Below are the code and all the weights of a small trained network. Each question names an input and a target symbol and asks about switching units off, where a switched-off unit gives its printed mean instead of its output.

import numpy as np


def w(rows, s, z=0):
    codes = np.array(rows[::2]) - 128.0
    scale = np.full(codes.shape[1], s)
    scale[-1] = z or s
    return codes * scale


def f(y):
    return np.maximum(y, 0)


def softmax(a):
    e = np.exp(a - a.max(-1, keepdims=True))
    return e / e.sum(-1, keepdims=True)


def log_softmax(a):
    a = a - a.max(-1, keepdims=True)
    return a - np.log(np.exp(a).sum(-1, keepdims=True))


def net(x, mask):
    ids = ['βγδζηθλμπτω'.index(c) for c in x.split()]
    T = len(ids)
    res = E[ids] + P[:T]
    u = 0
    for l in range(3):
        q, k, v = (res @ M[l].T for M in (Q, K, V))
        z = softmax(np.where(np.tri(T) > 0, q @ k.T / 3**0.5, -1e9)) @ v
        res = res + np.where(mask[u], z, O[l][:, -1]) @ O[l][:, :-1]
        u += 1
        y = f(res @ A[l][:, :-1].T + A[l][:, -1])
        res = res + np.where(mask[u : u + 4], y, B[l][:, -1]) @ B[l][:, :-1]
        u += 4
    return log_softmax(res[-1] @ U[:, :-1].T + U[:, -1])


Q, K, V, O, A, B = {}, {}, {}, {}, {}, {}
E = w([
[113,146,134,149,111],'β',
[102,123,107,139,82],'γ',
[149,144,102,179,101],'δ',
[134,178,175,159,148],'ζ',
[128,2,154,132,154],'η',
[93,142,144,131,103],'θ',
[157,166,133,184,127],'λ',
[124,158,139,160,122],'μ',
[127,136,109,162,93],'π',
[102,158,185,124,133],'τ',
[60,119,149,98,82],'ω',
],0.024)
P = w([
[87,136,142,160,117],'0',
[163,155,169,124,54],'1',
[107,160,218,213,66],'2',
[159,129,223,167,53],'3',
[19,151,88,176,159],'4',
[168,171,136,76,72],'5',
[88,205,122,137,96],'6',
[169,90,225,181,58],'7',
[23,125,118,202,151],'8',
[139,102,96,109,132],'9',
[99,188,132,142,84],'10',
[138,103,251,175,33],'11',
[66,109,108,198,116],'12',
],0.014)
Q[0] = w([
[120,191,30,50,218],'0.h0',
[58,189,155,212,48],'0.h0',
[254,197,166,29,8],'0.h0',
],0.015)
K[0] = w([
[171,206,169,117,12],'0.h0',
[197,19,172,117,144],'0.h0',
[58,103,182,251,102],'0.h0',
],0.017)
V[0] = w([
[205,160,95,144,101],'0.h0',
[76,78,204,35,112],'0.h0',
[82,87,55,106,6],'0.h0',
],0.015)
O[0] = w([
[169,91,175,164,46,7],'0.h0',
[139,144,116,80,217,255],'0.h0',
[172,175,85,4,81,178],'0.h0',
],0.015,0.0083)
A[0] = w([
[87,175,86,163,113,252],'0.n0',
[135,198,187,122,99,238],'0.n1',
[4,167,138,109,96,150],'0.n2',
[149,116,73,89,132,24],'0.n3',
],0.011,0.0034)
B[0] = w([
[118,197,187,167,114,218],'0.n0',
[110,103,1,166,60,218],'0.n1',
[181,162,107,201,143,250],'0.n2',
[142,117,223,157,109,224],'0.n3',
],0.0085,0.012)
Q[1] = w([
[113,188,30,119,179],'1.h0',
[253,14,188,117,100],'1.h0',
[147,68,91,155,157],'1.h0',
],0.0047)
K[1] = w([
[2,58,181,45,110],'1.h0',
[50,198,64,141,131],'1.h0',
[208,180,160,124,174],'1.h0',
],0.0051)
V[1] = w([
[128,3,119,94,151],'1.h0',
[168,95,119,144,148],'1.h0',
[56,193,92,144,148],'1.h0',
],0.0062)
O[1] = w([
[254,99,213,137,125,3],'1.h0',
[131,127,123,115,104,109],'1.h0',
[137,156,57,131,99,210],'1.h0',
],0.0057,0.0056)
A[1] = w([
[108,204,139,114,111,34],'1.n0',
[127,141,165,7,151,172],'1.n1',
[145,102,170,101,200,2],'1.n2',
[116,2,84,155,76,72],'1.n3',
],0.0095,0.0048)
B[1] = w([
[131,90,80,108,94,214],'1.n0',
[172,108,116,223,151,255],'1.n1',
[102,144,106,96,1,204],'1.n2',
[216,134,143,158,161,178],'1.n3',
],0.0096,0.014)
Q[2] = w([
[99,196,135,138,92],'2.h0',
[48,142,174,81,183],'2.h0',
[131,172,254,32,107],'2.h0',
],0.0085)
K[2] = w([
[46,130,100,119,114],'2.h0',
[157,2,103,141,115],'2.h0',
[129,105,8,243,62],'2.h0',
],0.0086)
V[2] = w([
[58,80,58,110,119],'2.h0',
[151,3,166,94,137],'2.h0',
[103,48,53,160,135],'2.h0',
],0.0058)
O[2] = w([
[152,18,109,91,116,139],'2.h0',
[216,138,146,135,57,3],'2.h0',
[254,3,128,130,155,143],'2.h0',
],0.0065,0.018)
A[2] = w([
[172,155,116,94,36,2],'2.n0',
[146,108,198,201,165,75],'2.n1',
[132,220,116,151,115,137],'2.n2',
[130,157,92,9,159,206],'2.n3',
],0.012,0.0056)
B[2] = w([
[194,249,184,138,231,184],'2.n0',
[124,162,146,14,97,193],'2.n1',
[173,15,122,92,115,252],'2.n2',
[98,73,255,130,68,221],'2.n3',
],0.0079,0.018)
U = w([
[206,2,148,97,164,240],'β',
[159,99,217,143,173,186],'γ',
[102,155,129,138,202,232],'δ',
[60,168,252,199,102,95],'ζ',
[109,88,109,207,103,53],'η',
[81,65,127,28,54,70],'θ',
[129,186,166,43,69,166],'λ',
[160,150,171,211,136,4],'μ',
[115,120,21,60,79,89],'π',
[158,185,57,86,122,69],'τ',
[142,68,202,165,44,12],'ω',
],0.0049,0.0034)

Each question gives the input, a string of symbols that net reads in full, and the target symbol t.
The units are the heads (3 rows each of Q, K, V and O) and the neurons (one row each of A and B). Each row of codes is followed by its name. A weight is (code - 128) times the scale printed after its matrix; where a second scale follows, it is the last column's (O, A, B and U).
mask holds one flag per unit, layer by layer, with each layer's heads first. A switched-off unit (its flag False) gives its mean, the last column of its rows in O or B, instead of its output. The means were averaged over made-up inputs and are rounded, as every weight is.
A unit's drop is (log p(t) with every unit on - log p(t) with that unit switched off) / (log p(t) with every unit on - log p(t) with every unit switched off).
The circuit of an input: a set's keep is (log p(t) with only the set's units on - log p(t) with every unit switched off) / (log p(t) with every unit on - log p(t) with every unit switched off). Starting from the 12 units with the biggest drops (on a tie, the unit counted first), units are removed one at a time, each time the one whose removal leaves the highest keep (on an exact tie, the one counted first), for as long as the keep stays at least 0.8.
circuit, biggest first: the units of the circuit, biggest drop first
unit that matters most: the unit with the biggest drop
top k neurons: the k neurons with the biggest drops, biggest first
top k neurons in layer l: the k neurons of layer l with the biggest drops, biggest first
input γ λ τ μ γ ζ, target δ: top 2 neurons in layer 2 : 2.n3; 2.n2
input β τ γ β λ δ, target λ: circuit, biggest first : 0.h0; 2.n0
input γ ζ β γ λ γ γ γ, target ω: top neuron in layer 1 : 1.n3
input μ μ ω δ β β π, target μ: circuit, biggest first : 0.h0; 2.n0; 1.n3
input θ ω ζ β β ζ, target ζ: top 2 neurons in layer 2 : 2.n2; 2.n1
input ω γ π γ θ δ γ β ω θ π, target π: top 2 neurons : 2.n3; 0.n3
input δ β η θ ζ δ μ θ ζ, target β: top 3 neurons in layer 0 : 0.n3; 0.n2; 0.n0
input τ λ ω λ γ π, target β: circuit, biggest first : 0.h0; 1.n1; 2.n3; 1.n2
input η ζ θ γ ζ γ τ, target β: top 2 neurons : 2.n2; 2.n0
input π β γ ζ τ θ, target λ: top 3 neurons : 2.n0; 1.n1; 2.n3
input β δ δ ω γ τ π ω, target λ: top 2 neurons in layer 2 : 2.n0; 2.n3
input γ ζ ω μ θ μ τ, target η: top 2 neurons : 2.n1; 0.n1
input γ γ τ η ω, target β: circuit, biggest first : 0.h0; 2.h0; 1.h0
input ζ λ γ λ ζ β, target λ: unit that matters most : 0.h0
input λ γ γ τ π θ τ δ, target τ: circuit, biggest first : 0.h0; 2.n0; 2.n3; 0.n1
input δ γ τ τ β μ δ λ ω λ γ τ, target β: circuit, biggest first : 0.h0; 1.n1; 2.n2
input π θ μ λ λ μ π ω ω, target η: top 2 neurons : 0.n3; 2.n3
input θ ω γ λ, target θ: top 3 neurons : 1.n1; 2.n3; 0.n2
input τ γ τ ζ γ τ π ζ, target λ: top 4 neurons : 2.n0; 2.n3; 0.n1; 1.n1
input ζ ζ μ π, target ζ: circuit, biggest first : 0.h0
input γ γ π ζ γ β π ζ μ β τ ζ, target η: circuit, biggest first : 0.h0; 0.n1; 2.n3
input ζ γ θ δ λ ω τ τ, target ω: top 2 neurons : 2.n1; 1.n3
input θ τ μ θ γ δ ζ τ μ ζ μ, target δ: top 2 neurons : 2.n3; 0.n3
input η λ λ γ ζ ζ η π γ, target β: top 3 neurons : 2.n2; 0.n2; 2.n0
input π β θ, target τ: top 2 neurons in layer 0 : 0.n1; 0.n3
input ζ γ ζ γ τ π τ, target λ: top 2 neurons in layer 1 : 1.n1; 1.n0
input γ γ θ θ, target λ: top 3 neurons : 2.n0; 2.n3; 0.n1
input ω γ δ π, target β: unit that matters most : 1.n1
input η ω ζ, target β: top 2 neurons : 2.n2; 2.n0
